Below are the code and all the weights of a small trained network. Each question names an input and a class and asks about switching units off, where a switched-off unit gives its printed mean instead of its output.

import numpy as np


def w(rows, s, z=0):
    codes = np.array(rows[::2]) - 128.0
    scale = np.full(codes.shape[1], s)
    scale[-1] = z or s
    return codes * scale


def f(y):
    return np.maximum(y, 0)


def log_softmax(a):
    a = a - a.max(-1, keepdims=True)
    return a - np.log(np.exp(a).sum(-1, keepdims=True))


def net(x, mask):
    res = np.array(x, float).reshape(1, 7) / 4 @ E
    y = f(res @ A[0][:, :-1].T + A[0][:, -1])
    res = res + np.where(mask, y, B[0][:, -1]) @ B[0][:, :-1]
    return log_softmax(res[-1] @ U[:, :-1].T + U[:, -1])


A, B = {}, {}
E = w([
[243,132,110],'x0',
[112,96,41],'x1',
[130,128,128],'x2',
[128,128,129],'x3',
[128,128,128],'x4',
[122,249,112],'x5',
[128,128,128],'x6',
],0.016)
A[0] = w([
[130,141,190,246],'n0',
[145,103,80,95],'n1',
[251,124,112,213],'n2',
[138,40,160,254],'n3',
[114,111,42,213],'n4',
[130,78,143,222],'n5',
],0.022,0.0091)
B[0] = w([
[142,50,252,194],'n0',
[136,107,35,169],'n1',
[238,148,89,255],'n2',
[112,72,53,248],'n3',
[30,221,84,211],'n4',
[79,66,84,201],'n5',
],0.013,0.025)
U = w([
[85,1,164,113],'0',
[78,158,237,254],'1',
[29,106,88,63],'2',
[46,240,148,114],'3',
[207,15,126,113],'4',
[216,197,201,112],'5',
[144,133,38,164],'6',
[156,248,81,66],'7',
],0.0096,0.0078)

Each question gives the input, the list of numbers given to net, and the class t.
The units are the neurons (one row each of A and B). Each row of codes is followed by its name. A weight is (code - 128) times the scale printed after its matrix; where a second scale follows, it is the last column's (A, B and U).
mask holds one flag per neuron, in row order. A switched-off neuron (its flag False) gives its mean, the last column of its row in B, instead of its output. The means were averaged over made-up inputs and are rounded, as every weight is.
A unit's drop is (log p(t) with every unit on - log p(t) with that unit switched off) / (log p(t) with every unit on - log p(t) with every unit switched off).
The circuit of an input: a set's keep is (log p(t) with only the set's units on - log p(t) with every unit switched off) / (log p(t) with every unit on - log p(t) with every unit switched off). Starting from all 6 units, units are removed one at a time, each time the one whose removal leaves the highest keep (on an exact tie, the one counted first), for as long as the keep stays at least 0.8.
circuit, biggest first: the units of the circuit, biggest drop first
top k neurons: the k neurons with the biggest drops, biggest first
drop when u is switched off: that unit's drop, to one decimal
input [-1,-8,4,7,-5,-5,-6], class 0: circuit, biggest first	[n2]
input [-4,0,-7,-8,-2,3,1], class 1: circuit, biggest first	[n3, n2, n4]
input [4,-1,5,0,-5,1,-1], class 5: circuit, biggest first	[n3, n5]
input [-4,5,-6,1,7,1,6], class 3: circuit, biggest first	[n3, n4]
input [-1,1,2,4,-8,-5,8], class 2: circuit, biggest first	[n2, n0]
input [2,-1,-5,-1,2,2,3], class 5: circuit, biggest first	[n3, n5]
input [-4,-8,-1,-2,2,2,0], class 1: top 2 neurons	[n3, n2]
input [-6,0,8,-6,0,2,0], class 1: circuit, biggest first	[n3, n2, n5]
input [1,8,4,-6,6,3,5], class 7: circuit, biggest first	[n4, n3]
input [2,0,-5,4,-6,0,-1], class 4: top 2 neurons	[n4, n1]
input [-3,-4,0,-8,-4,0,0], class 0: top 3 neurons	[n2, n4, n0]
input [8,1,8,3,-7,3,-8], class 7: top 2 neurons	[n0, n3]
input [-4,-5,-1,-8,7,5,-8], class 1: top 2 neurons	[n2, n3]
input [5,2,-6,2,7,-7,0], class 6: top neuron	[n0]
input [5,6,6,0,-2,2,1], class 7: circuit, biggest first	[n3, n4]
input [0,-7,1,1,1,3,3], class 1: top 3 neurons	[n2, n3, n0]
input [3,0,4,6,3,1,-6], class 5: top 3 neurons	[n3, n5, n4]
input [-2,7,0,4,3,-1,1], class 2: top 2 neurons	[n2, n4]
input [0,8,1,5,2,7,6], class 3: top 2 neurons	[n2, n4]
input [-6,6,5,-3,4,3,1], class 3: top neuron	[n3]
input [2,1,-6,-1,-8,-4,-6], class 6: drop when n0 is switched off	1.4
input [2,7,-6,3,-5,2,6], class 7: drop when n5 is switched off	0.1
input [-8,6,-7,-6,-4,7,4], class 3: drop when n5 is switched off	0.0
